Each row is shifted at random along 4 fixed directions that mean nothing.
Known rows, with every way that one mark hangs from another
E(J(T(K U) X(D(F(Z))))): [-104   35  239  -97  -61  -21   -8  -21 -115   68   47   30  244   77
  -88 -109 -151  -38   52   90  132   30   26    3 -140  118   76  128
 -102   76   48 -280 -137  -60   66 -160   41   57 -154 -120   92  -13
  -14   71  -81  -30  -58  157   61  -29  -86 -109   35  -15   24  -63
 -169   54  117   50   53  -64 -105]
H(F(X(D)) U(V)): [   5  132 -336   49 -214   93  -33   47  144   36  -19  124   61   -7
   50   64   73  -46  -62  -28  -20 -152  -14  136  -39  111  -72   62
   15   10  100  148  -29  144  -49   24 -258  -54  120   43 -138  -90
 -111   88   28  220  -45   78   41  -84  -19  182  -33   58  162 -224
   73  -38 -195 -111  -51  374    4]
P(D(F H K(T(V))) U(G)): [  58  109  -97   -5  436  342  106  322  -89   61  277   18  127 -414
 -131  411  149   59 -201 -249   99  291  161  -22  261 -324   69   31
  139  236  244  129   73   96  121  239  -79  290  244   77  -25 -398
  288  107  245 -194   80  129  100 -108  137    5    0  144  177  138
  369  336 -268  160  212  143  641]
U(E(B) V): [ 109  -15   10    2  174   51   95   41  118   24  -31 -104  -70  -72
  -32  -62  132  -75  163 -127   25  -50   20 -123   -2  -26  -68   93
   18  -82  -42  -56   82  -40 -152   51  115  -24   43 -106   -5    7
  -76   43 -131  143   41   19   90  -55  196  -14   81  -56 -101   58
   17 -124  -80  164    0  -77  -83]
U(E(H(F(X Z))) G(K)): [  73   69 -189   75   89  176  231  134  172  174  208  -99  211 -185
 -241   33    2  -70  -77 -175   52   82  102   66  -78  232   57  -33
  -14  136  -15  141  174  216   84  203   80  137 -111  -65   35 -241
  109 -173  -46  459  -54   92   93 -192  -30  128   19 -114 -335   29
    0 -145  -69   22  118  286  220]
K(T(U(E(J Z) G) V)): [ 157  285  259  -13  223  469  -31  191 -241  -41  344  -80 -181 -108
    7   59 -181    4  396 -110  233  319  354 -227 -181   35   -3  129
  175  135  450 -101 -318  142  -49 -177   60   -9  149  -59  305  -86
  127   52  291 -275   42  303   71 -444  130 -268  -24  198 -148  162
  248  396 -160  -27  -51 -143  162]
X(D(F H P)): [ -74   52   39 -114  266  -47 -227  225  -86   11    7  118  -53   25
   63  191  118 -101  266  -31   32  -60  -63  -30   86  -99 -224  117
  124  -55   14    6 -207 -256  -70  152  179 -253  406 -136   30  145
   12  346 -152   47   14   67   88   90   21  -64   55  165   99  -90
   27  109  -92   44  188 -242 -189]
T(K U(E G) V X): [-166  110  182  280  -21  351   26 -136   13 -141   41  -71  -37 -111
    0  -54 -116  132  136  155 -264  223  403 -104 -195  -82  245 -107
  158  144  385   -3 -190   80  223 -229  -91  228 -404  -75   -6    1
   41 -238  375 -546  -19  156 -130 -112   17  -45 -366   89 -247  285
  -50  116  -94 -155  -66  256  158]
Z(F(T(U V(G K)) X)): [  75  167   15    0 -106  105 -123   38 -212 -234  150   86 -138  111
  175  -36 -125   -9  -44  -16  125   19   10   59 -146  -69   -3   97
   13 -126  -49 -269  -43  119  -58 -146 -128  -67  125   18  126  -59
   73  150  -75  127   94  140   18 -193 -162  -66  -45  127  140  -51
  193  137 -113  142 -143 -154   50]
V(K(T(X(D)))): [ -32  444  -84 -121 -153  281  388  343  -30  156  486  -10  504 -230
 -455 -256 -137 -192 -124 -208  149  316  381   57 -428  313  389   80
 -187  202  301  -70 -176  419  405  309  183 -111  -32 -160  345 -554
  -15 -168  122  286  151  407   89 -467  228   20  124  -52 -337  175
  221  102 -287 -230  590   99  473]
X(D(H K T(U))): [-202   -6   88 -222   46  -15 -192   87   49  -96  -31   75   29   17
   20   -7   42  -26  168  169    3   56   37  -67   84   59 -116  -42
   90   70  224  198 -357 -263   97  109  209 -276  168  -27  147  206
   54  -48   54 -310  -92  -31  -52   64   50  -62    2  133  -38   29
  -26  148   34 -210  230  -86 -221]
V(G(K T)): [ 159  -17 -269  126 -125  -99  -33    8   28  -48  -72  -55 -277  174
  215   54   37  110  -75  -91   11  -65 -219   78   31 -119  -45  -58
  -53 -200 -371    1  245 -158 -173  156    9 -131  177  114  -46   47
  -52  -76 -119  275  133 -128  -73  104  -64   27   70  -76  199  -74
   47 -272   59   56   18 -126  131]
T(K U(G V) X): [ -34 -484 -159  512  -61 -220   58 -409  356  -27 -571   71 -274  154
  468  139  233  115 -357  102 -470 -456 -157   60  266 -470   68 -174
  -45 -207 -449  -42  559  -60 -213 -261 -449  452 -448  192 -886  157
 -189   -1  -27 -416   16 -389 -129  532 -282  106 -402 -116  459   31
 -320 -329  121   44 -455  203   45]
H(F U(G)): [  96  141 -411  142 -186  105  108  130  142  256  135  105  265 -108
 -247  -15   72 -130 -118 -145  -25  -18   33  152 -249  179  144   60
  -46  157   84  370   96  305  187  206  -42   33    9  -81   -6 -311
 -112  -59  -10  407   90  112   63  -87  112  222  -65  -88   68  -67
   -7  -33 -289  -66  174  481  307]
F(T(K U(E V)) X(D) Z): [ -39  215 -195  163  156  307  392   11  187  -23  137   93  302 -286
   63  120  -79  -78 -460 -281   59 -138  232  127   83    3  214  162
  -70   31   97 -342  117  348   21   26 -393  214 -128   57 -210 -512
  197  124    2  132   33  286  324 -161 -352   18    0  -26  175   84
  116   85  -57   95 -123  227  558]
P(D(F(T(V) X Z) H) K): [-176   27   94 -201  -68  -27   39 -254 -122 -105  216 -113  105 -332
 -251  146   30  166 -390  239  -21  194   95   64  312  166  191 -330
   31  253  230  339  -61   84  281  -37 -168  250 -232  179  225 -106
  206 -360  310 -183 -234   16  -46  143   75    5   77  -19 -105 -102
  218   44   45 -293   63  372  153]
Z(F(T(V))): [  79   34  -79   71 -195 -220  -32 -175 -109  -65   38   15  -55   69
   13 -127   57    9 -249   91  -81 -160  -66   76 -170  -30  132  -29
  -63  -38 -239   10  125   -1  -23  -48   -4  -21  -65   63    1   -1
  -65   38 -117  113   74    2   11  134  -14  -23   -8  -51  223  -79
   19 -126  -86   -7  -14   11   41]
Z(F(T(K) X)): [ 141  372  123 -112 -239  220  -50  -44 -340 -206  333 -118  -25 -181
  -97   -8 -113   44 -264   -7   40  240  265    2 -138  128  116  -17
   25   98  315  -99 -168  239  117 -209 -160   22   12   94  207 -194
   85  -73  276   -4   20  287  164 -123    9 -235   15  148  147  -86
  273  162 -229 -252 -109  151  351]
T(V(G K) X): [-183  305   84  -99 -239  205  179  171  -93   -7  296  -44  306  -20
 -374 -368 -217  -85  191   65   18  367  257   10 -489  269  312  -47
  -65   83  222  -11 -233  242  413  166  271 -147 -150 -286  492 -188
  -55 -244   75  138  127  222 -140 -366  209   97  -18  -57 -581  235
   76   -2 -177  -70  473    7   78]
B(U(E G V(K))): [ -37  216  -73 -197  208  249  164  465  201   93  219   72  401  -75
 -520 -248   33 -412  427 -126  248  110   98   18 -595  449   36  203
  -74   70  135  -56 -119  260  303  375  567 -356   38 -572  681 -344
  -30  -63 -313  586  111  232  154 -608  253  238  129 -209 -565  276
  106  -29 -198  379  679  -39 -170]
E(B J(T(K U(V))) Z): [ 153 -140  118 -138  150 -133  163  -58 -131  258 -159 -204  156   82
 -162 -273 -118   42   38 -223   86  146   -2  -96 -110  -26    5  204
 -158   21 -138 -328  195   96 -213 -110  -13  244 -149  -17   -9  -68
  -63   52 -123  102  154  -38   83   28   57  -61   78 -175   31  101
 -224   29  114  248 -107 -200   56]
V(G K(T(U(E)))): [  54  106  233 -153 -456  354   28 -245 -178 -381  346 -126 -322  -28
   63  -26  -88  133  -34  296   28  345  293 -236  209  301  178 -444
   -9   48  539  241 -384  313  298 -174  -23 -174 -175  134  122   60
   -2 -689  532 -368 -282   -2 -245 -172  303 -238   -8  164 -343  -44
  285  157    3 -628 -108  232   34]
E(B H(U) J(X) Z): [ 208 -308  360 -368 -380 -207 -214 -425 -315   97 -248 -325 -236  184
 -111 -223  -58  234  231  181  -24  264  -35 -287  175  224 -287 -191
  -89   86  189  112  -41  -36 -241 -440  -85  134 -188  270   41  520
 -160 -332  359 -216 -268 -361 -190  278  134 -295   19    9 -188 -307
 -221    6  243 -339 -492   -4 -517]
U(E(H(F)) V(G(K T))): [  58   83 -156   47  -15  232  154   60  137  -22  206 -183    4 -109
 -171  -36   34   76  -36 -109   -8  214  116  -35  -21  228   69 -164
  -32  100   19  148   24  137   74  179  133   -2  -81  -14   30 -118
   72 -358   61  282  -95   31  -49 -224  153  148   65  -39 -405   91
  142 -144  -40 -141  213  186  187]
E(H J(X) Z): [ 234   94  228 -248  -28   64   91   43 -278  370  136 -223  245  -77
 -397 -245 -117  -97  130 -325  142  311  109 -106 -176  157  -48  162
 -198  137   64 -189   82  140  -74  -51   98  124   12  -37  170 -108
  -40   43   76  234  119   49  139  -64   75 -193  116  -79 -171  -23
  -98   52  -77   49   39 -222  138]
B(U(E(Z) V(G(T(X)) K))): [  96 -234   -8  -60  216  -97 -318  265  170 -289 -364  110 -547  503
  428   29   53 -110  621  -20  216 -353 -487  -28  -75 -218 -511  208
   70 -471 -407 -354  126 -367 -463  -17  205 -432  348 -163  115  416
 -146  349 -475  219  105 -243  -85 -127 -157  109   28    9   86  -33
  -23 -198  216  597 -201 -621 -779]
E(B H(U) J Z(F)): [ 298   41  226 -427   46  -47 -319  138 -461  113   14 -299 -138  297
 -206 -287 -162   68  561 -199  281  398  -40 -196 -329  102 -389  231
   -2   63   58 -159 -104  -87 -375 -221  166  -88  270   42  480  304
  -40  117  -45  216  116  -53  -20 -131   91 -225   77   95  -93 -127
  -24  218  -26  117 -215 -427 -405]
U(G(K) V): [ 311   18 -252  129  383  258  -29  353  107   15  -68  -33 -319  -67
  288  351  110 -128  153 -387  143 -160  -50    5   42 -290 -298  245
  122 -246 -246 -245  329  -37 -380   43  -57   35  431  -89 -169 -120
   -1  414 -197  236  231    9  199  -97 -112  -18   -3   -3  407   10
  197  -84 -201  463 -120 -226  238]
Z(F(T(K U(G) V X(D)))): [-192 -106  143   32 -208 -227 -308 -197  -30 -303 -119   79 -208  343
  157 -173  -40  107  143  466 -116 -151  -73  -11 -303  -15   24 -109
   89  -61 -139  -32  -84 -183  -37 -277   40  -44 -274   13  175  374
  -88  -75  -96 -232  -94  -56 -198  117 -175  -25 -236   51   42  -50
 -121  -94  109  -35 -103  -26 -517]
H(F U(E(J) V)): [ 152  -72 -297  234 -175   17   13 -201  199   12 -138  -31 -178   -8
  228  109  151   69 -187  -48 -159 -213  -62   21  242  -20  -28  -96
   11   27  -20  232  143   23 -151  -98 -290   93  -48  141 -454   36
 -103  -50   69   18  -90  -96  -44  159  103  146  -68   -3  198 -149
  -50 -131  -74 -157 -325  396   14]
P(K U(E(J) G(T) V)): [ -76 -194  130 -129 -169  -36  -88 -381  128 -228  -78 -258 -145 -216
 -306   26  154  268  -67  484 -125  203   67 -212  229  339  107 -570
   -8  250  143  493   63  -72  196 -114  126  140 -519   50  355  249
   19 -878  293 -198 -383 -155 -266  174  332    2   18 -204 -513   39
  126 -209  185 -312  142  469 -338]
G(K(T(X(D(F))))): [  18  227  -36  -14  229   22 -229  441  -47  -59   46   56 -212  257
  294  145 -102  -47  451 -140  274  -90 -124   79 -245 -233 -273  319
  168 -195 -180 -360  -94 -363 -321   92  127 -273  515  -19  198  122
  -15  484 -250  112  207  170   31 -226 -141  -44   78  166  277  -70
  118  -25  -27  241   48 -483 -189]
D(F H(U) K T(V)): [-243   -2   33  -81  290 -120  -98  277   63  125    1  102  252 -150
  -49  125   -8  -22   37   44  -37  122   50   67  164    0  -76   38
  173  217  131  267 -319 -257  224  197  264 -141  290 -198   12    6
  147  184  -82 -242   16  -21  -26   15   68  209   53  143  -81  251
    9  232   -1  -35  289  -50   45]
T(U(E) V): [ -19 -150 -198  448 -143 -113  236 -491  161  106 -192   26   15  -72
  133  -95  181   91 -376   32 -407 -241   68   55  145 -207  315 -155
 -114   11 -167  135  228   20   60   18 -222  207 -367  127 -525  -68
  -71 -184  100 -237   19 -137 -106  280   42   91 -196 -138  105   89
 -191 -187  -28 -120  -90  306  284]
F(T(K U V) X(D(P))): [-235 -127   38   68   24 -280 -325 -181  140 -182 -318  271 -235  379
  511   23 -112   23  226  261  -42 -433 -261   53   38 -241 -193  101
  138 -302 -272 -286  -38 -314 -286 -206 -206  -92  -13  114  -72  370
  -25  313 -235 -221  -52  -98  -68  182 -417   51 -121   48  224 -102
 -200  -76  243  207 -342 -240 -583]
G(K T(U(E) V X(D))): [-202  197 -324  373 -168   56  377 -101  149  128   70 -114  432 -235
 -291 -244  -19  243 -380   19 -308  228  365  159 -291  198  508 -154
 -113  311   32   83   -6   74  350  286   19  149 -407   -5   81 -331
  106 -495  231  103   15  238 -121 -174   63  210  -94 -194 -385  277
  -28 -161  -21 -339  566  441  543]
J(E(H(F(X(D)) U(V)) Z)): [  50 -189 -200  144  -70 -203   94  -61  165  283 -109   90  262   31
 -182  -63   56 -116  -90 -163 -106 -260 -146  110   72   -6  -38  147
 -222  -94 -228   30  301   69  -94  102 -107  111  -17   17 -311  -84
 -162  115 -179  370  -38 -118   39  121 -125  163   27 -132   94 -193
 -219 -123   84  160  -46   92  -37]
D(F H P(K) T(V)): [ -87 -281  -96  199  412 -321  -20  -28   92  154 -282  104  -19 -289
  147  427  213   89 -427 -102 -305 -176 -128   77  594 -428  -38 -110
   49   22 -283  184  208 -216   21  118 -112  215  154  124 -660  -16
  163  273  -47 -274   42 -210   -9  494  -24  134  -12   64  254  142
  -27  129   86   66   -9 -103  264]
D(F(X) K(T)): [  12   83  125  -69  209  -75  -50  197  -73   -3   51   60  -92  -51
  275  249  -32  -44  -96  -39  128  -68  -42   60  253 -179 -136  124
  123  -63  -38  -91  -34 -193 -147  -24  -50    1  362    3 -219  -47
   72  370  -97 -116   78   61  140   -7  -65  -53   98  179  277   -9
  109   98  -46    6 -134 -175  103]
X(D(F(Z) H(U) K T)): [-129  -53  -85 -135  228  -65 -100  229   85  -45  -67  116   29  -68
  176  264   81  -10  -64   -1   50 -102  -52   46  324  -78 -207   53
  108   51   75  159 -182 -274  -22  141   51 -192  382  -10 -167   69
  113  248  -88 -154  -44  -55   59  157 -119   16   59  194  255  -29
   45  167   38  -65   44  -63  -23]
V(G K(T(X))): [  65 -105   71  -46 -400  -15   10 -141  -17 -266   32  -14 -394  205
  285    3  -27   72  -89  203   -2  -25  -76  -91  202  -15   49 -299
  -73 -199  -19   64   33  108    6 -116  -93 -109  -70  190 -191  161
 -144 -272  164 -181 -100 -195 -238   72   63 -115  -11   77  -15 -130
  100 -114   88 -302 -213  -34 -133]
D(H P T): [  62  -75   88   -5  480 -111 -484  404   -6    8 -156  216 -329  155
  364  370   71 -154  489 -199  147 -214 -374  -49  204 -400 -518  267
  276 -275 -199  -61 -139 -471 -297   50  169 -321  675  -42  -17  356
   52  662 -306  -57  136  -84   99  155 -118  -86   93  202  327  -41
  -14  196   51  346 -133 -671 -333]
D(H P T(U)): [ -87 -127   30  139  193 -133 -160   13   50  131 -125  171   67  -76
   35  183  147  -44   -7  -24 -161  -44 -107  -11  238 -114  -72  -50
  101   30   -5  236 -150 -121  139  101   61  -78  135    6 -147  112
   81   78   -4 -179  -29 -102    5  230   36    8  -11   41   40   76
 -115  194   59 -100   90 -106   29]

Rows
[-164   44   28   81 -196 -103   93 -163  -10  151   96   88  324   44
 -265 -309  -55  -60   16  185  -53  -12   31   84 -324  176  295   11
  -94   78    5   95 -144   83  304   90  191  -38 -269 -158  207  -77
 -109 -168  -74    7   -9   76  -64  -94  124   97   12 -174 -148   51
 -154  -73  -16  -73  348  159   29]	J(T(U V))
[-159 -338 -168  229 -402 -287  169 -530  268  -55 -210   77   69   47
   24  -35  123   96 -532  405 -289 -340 -141  143  137  273  260 -408
  -89   85 -193  427  231  216  166 -129 -260  276 -632  154 -332  103
 -107 -420   27   10 -303 -233 -122  377 -104  171 -149 -230  -11 -172
 -262 -343  202 -384 -212  624 -102]	H(F(T(U(G V) X) Z))
[-234 -155  235  141   21  -20 -227 -149   50 -178 -262   -6 -263  453
  250 -217 -161  150  541  181 -144   37  -71 -108 -227 -326  -67   12
  113 -174  -91 -236  -80 -279 -159 -218   16   41 -260   46  -34  456
  -64    1  -44 -451   38 -174 -318   20 -156   45 -322  117 -229  161
 -274  -37  195  180 -272 -289 -518]	T(K U(E(B H)) V(G) X)
[ 114 -122  373 -374 -119 -108   57 -168 -320  169  -47 -402   83  113
 -344 -409 -228  163  156  -51   50  430   97 -209 -132  170  -41   -8
 -154  148  134 -149    7  102 -104 -231   80  245 -285  139  155  173
  -54 -221  200  -90  -40 -110  -50   54  126 -238   76  -67 -294  -20
 -236   30  157 -181 -145 -138 -151]	E(B H J(T(K X)) Z)
[-223  -28  -95  -87  -59   52   22  -25   85  -72  -15   77  111  -90
  -16    6   37   74 -167  149 -156  106  134  -10  145   42   96 -174
   13  159  239  297 -243  -15  212  154   28  -78  -18   73 -165   12
  107 -172  207 -325 -107  -43 -116   81   72   74  -93  137 -107   82
  -12  178  -11 -285  223  190   93]	X(D(H(F) K T(U V(G))))
[ 325  -23 -114  146  -71  111  110 -143 -180    1 -119  -59  -92 -175
  -36  133   98  -46 -220 -313 -124  -76   45  -14  167 -228  -17  161
 -192 -155  118 -131  210   92  -75  -13 -200   78  158  159 -344 -190
  -53  136  227   15   91   -3  184  143  118 -250   38   -3  434 -186
   17  102  -85   76 -209   10  368]	J(E(B(U)))
[-112 -242  423    2 -448  112 -113 -411  -46 -277   44   12 -205  -58
   45  -15  -52  152   33  622 -109   44  160 -204  221  255  111 -373
   53   31  403  172 -325   89  310 -428   10   87 -490  -31  -20  315
  -84 -534  405 -516 -505  -81 -272    1  134 -166 -132   47 -339 -145
  -49   23  217 -382 -191  360 -327]	J(T(U(E G) V(K)) X)
[-130 -108   44  163  -23 -179 -195 -151  104 -187 -222  156 -188  371
  401   51 -135   -6  100  129   43 -389 -295  132  -78 -189  -87   90
   92 -235 -297 -226   60 -251 -203 -225 -177  -25 -112   93    1  293
  -60  225 -267 -145   38  -97  -17  223 -436   -7 -125  -42  375  -94
 -217 -166  259  152 -441 -200 -330]	F(T(K U X) Z)
[ -88  249  267 -264  -49   58 -251   70 -130 -230  189   46  -85  179
   97   23 -309 -100  324  164  341  -47  -93   41 -188  247 -186  113
  171 -117  123 -189 -307  -92  -61 -220   24 -250   96  -67  618  183
   41  136 -124   79  -62  177  142 -149 -276 -140  142   43    1 -146
   76  -16  137   47 -257 -192 -380]	F(T(K) X Z)
[ -76 -212  351 -559 -184 -416  -14 -181 -151  129 -176 -219  248  278
 -568 -606  -78  -25  416  379  150  213 -140 -159 -410  656  -63  -76
 -170  130   28   61 -169   46   79  -50  505 -197 -339 -251  734  298
 -189 -404 -155  252 -179 -166  -94 -107  361    7  262 -321 -621  -20
 -294 -156  299   -5  300  -84 -813]	E(B(U(V)) J(T) Z)
[-200 -384  114  -99 -184 -357  -70 -332   54 -129  -95    7 -142   56
  147  -17  171  191 -224  397 -193  -57 -199  -22  510  -18    1 -415
   -5   14 -127  380   27 -125  124  -31  -81   76 -208  203 -182  257
   31 -314  113 -277 -287 -356 -279  378   61   50   31   32 -108 -118
  -41 -170  213 -253  -39  121 -288]	P(D(F(X) H T(V(G K))))
[ -17   16  -64   26 -140 -176   93  132  127   80   54   96   63  189
   41 -148  -38 -148   14  -17   81 -161 -124   94 -184    0  100   37
 -121 -125 -259  -95  100    0   20  123  111 -132  -18  -41   27  -48
 -173   50 -221  180  116   -2  -74  -72   11   95   65 -104  -27   11
  -34 -199   13    7  136 -174 -108]	V(K(T(X)))
[  79 -204 -116  131 -161   94  254 -384  190  -30  -21 -196  -33 -303
 -169  140  276  207 -409  161 -264   76  175 -139  369  138  180 -499
  -75  200   98  375  249  255  165   50 -102  273 -438  236 -273  -54
   25 -691  394 -179 -328 -230 -144  157  228   13  -24 -141 -254    1
  129 -210   36 -374   16  592  231]	P(U(E(H) G(K(T)) V))
[-252 -168  139  -75  499 -298 -124  281   86   53 -162  168   92   -1
  240  281  -41  -61   10   42   81 -176 -226  142  329 -166 -271  114
  190  -24 -260  -15  -92 -430  -82   78  144  -71  335 -160 -139  159
  203  516 -374 -123   20 -108   76  140 -275  153  110  121   63  142
  -69   84  213  274  -19 -363 -180]	D(F(X Z) H K T(V))
[  48 -127  157   35  276 -111 -362   20 -186  -59 -128   60 -372   15
  317  445  164   15  146   12  -90 -105 -168  -59  448 -264 -339  -37
  236 -119  -39   99 -144 -335 -154  -82    9 -110  413  -11 -269  338
   31  359  -30 -212  -61 -129   38  333   20 -125    7  215  275 -144
   18  116    5  -47 -225 -237 -151]	D(F H P)
[-155   10 -180  266  -30 -158  387   -7  211  250  -31  125  368  -76
  -68 -110   13  -42 -442  -37 -187  -52   55  151  -87 -136  430  -32
 -123   68 -191   60  221  129  203  237  -39  212 -207   -2 -352 -346
   -9  -29  -60  -92  191  -16  -33    5    7  236  -94 -141  -12  277
 -142  -27  -47  -27  257  144  455]	D(K(T(U V(G) X)))
[ -13   49 -102  -36   97   34  -17    8    1 -223  -48  157 -221  -23
  352  308 -121   14 -169  -23  151 -268 -145   61  264 -171 -119   57
   74 -264 -115 -221  127   30 -232  -89 -343   12  209  184 -117  -19
  158  319  -71   68   -8   31  128   63 -395  -78   58   78  266 -168
  153   97  100  220 -359 -137  -15]	F(T(V(G)) X(D(P(K))) Z)
[ -76  252 -181  -83  181  -21 -111  461   80  322  269  169  393  118
 -346 -175   51 -284  461 -237  275   50 -201  147 -487   17  -15  349
   46   41  -95   81  -81 -114   94  421  329 -244  313 -255  659 -180
  -53  260 -381  488  256  177   80 -272   88  234  130 -108  -27   16
    3  -14 -221  387  542 -186  -77]	P(D(H(U)))
[ 303 -165  113  -52 -242 -147  107 -237 -271   56  -85 -156  -94  -91
   19  -28   69  144 -470  -34  -54  -34    5  -95  234  -98   42  -21
 -218   -3  -89 -210  287  115 -202 -293 -259  284 -101  202 -448  -35
  -82   30  157   -3  -46  -54   78  270  -19 -290   30    8  368 -253
  -72   22   35  -57 -290   29  215]	E(J(T X(D)) Z(F))
[ 104  -58  -29  -37 -395  -48  219 -483  -45  -27  -87 -169   13 -178
 -269 -178  214   58 -337  175 -294   25  126  -55   93  300  198 -328
 -179  137  271  341   10  241  256   36   -5  -75 -338   88  -75  -55
 -110 -559  381  -88 -162 -158  -26  171  328  -69   14 -155 -141  -65
  -56 -155  -14 -431   37  466   93]	B(U(E(Z)))
[-101    3   44  -30 -176 -207   32 -240   11  -69   -6   84   20   77
  101  -41 -129  -29 -131  228   74 -267 -142  119    9  209   29  -65
   12  -86 -149   -1   13   18  -23 -117 -116  -36 -146   43  178   93
    5   33 -120  117 -118  -17   69   76 -254   -9  118 -127   -6 -155
  -44 -200  172  -27 -208   61 -209]	F(T(V) X Z)
[ 131 -172   31    4  -62   34 -106 -117   33 -288 -270  -69 -466  140
  201   49  156   80  151  105  -62 -120 -162 -108  112  -31 -224 -110
   21 -192   -6   -7   66  -75 -191 -107    2 -186   43   29  -77  259
  -90  -97   76  -81  -77 -221  -61   23   52  -58  -20   24   30  -65
   42 -123  110   37 -203  -73 -311]	B(U(E(Z) V(G(T(X)))))
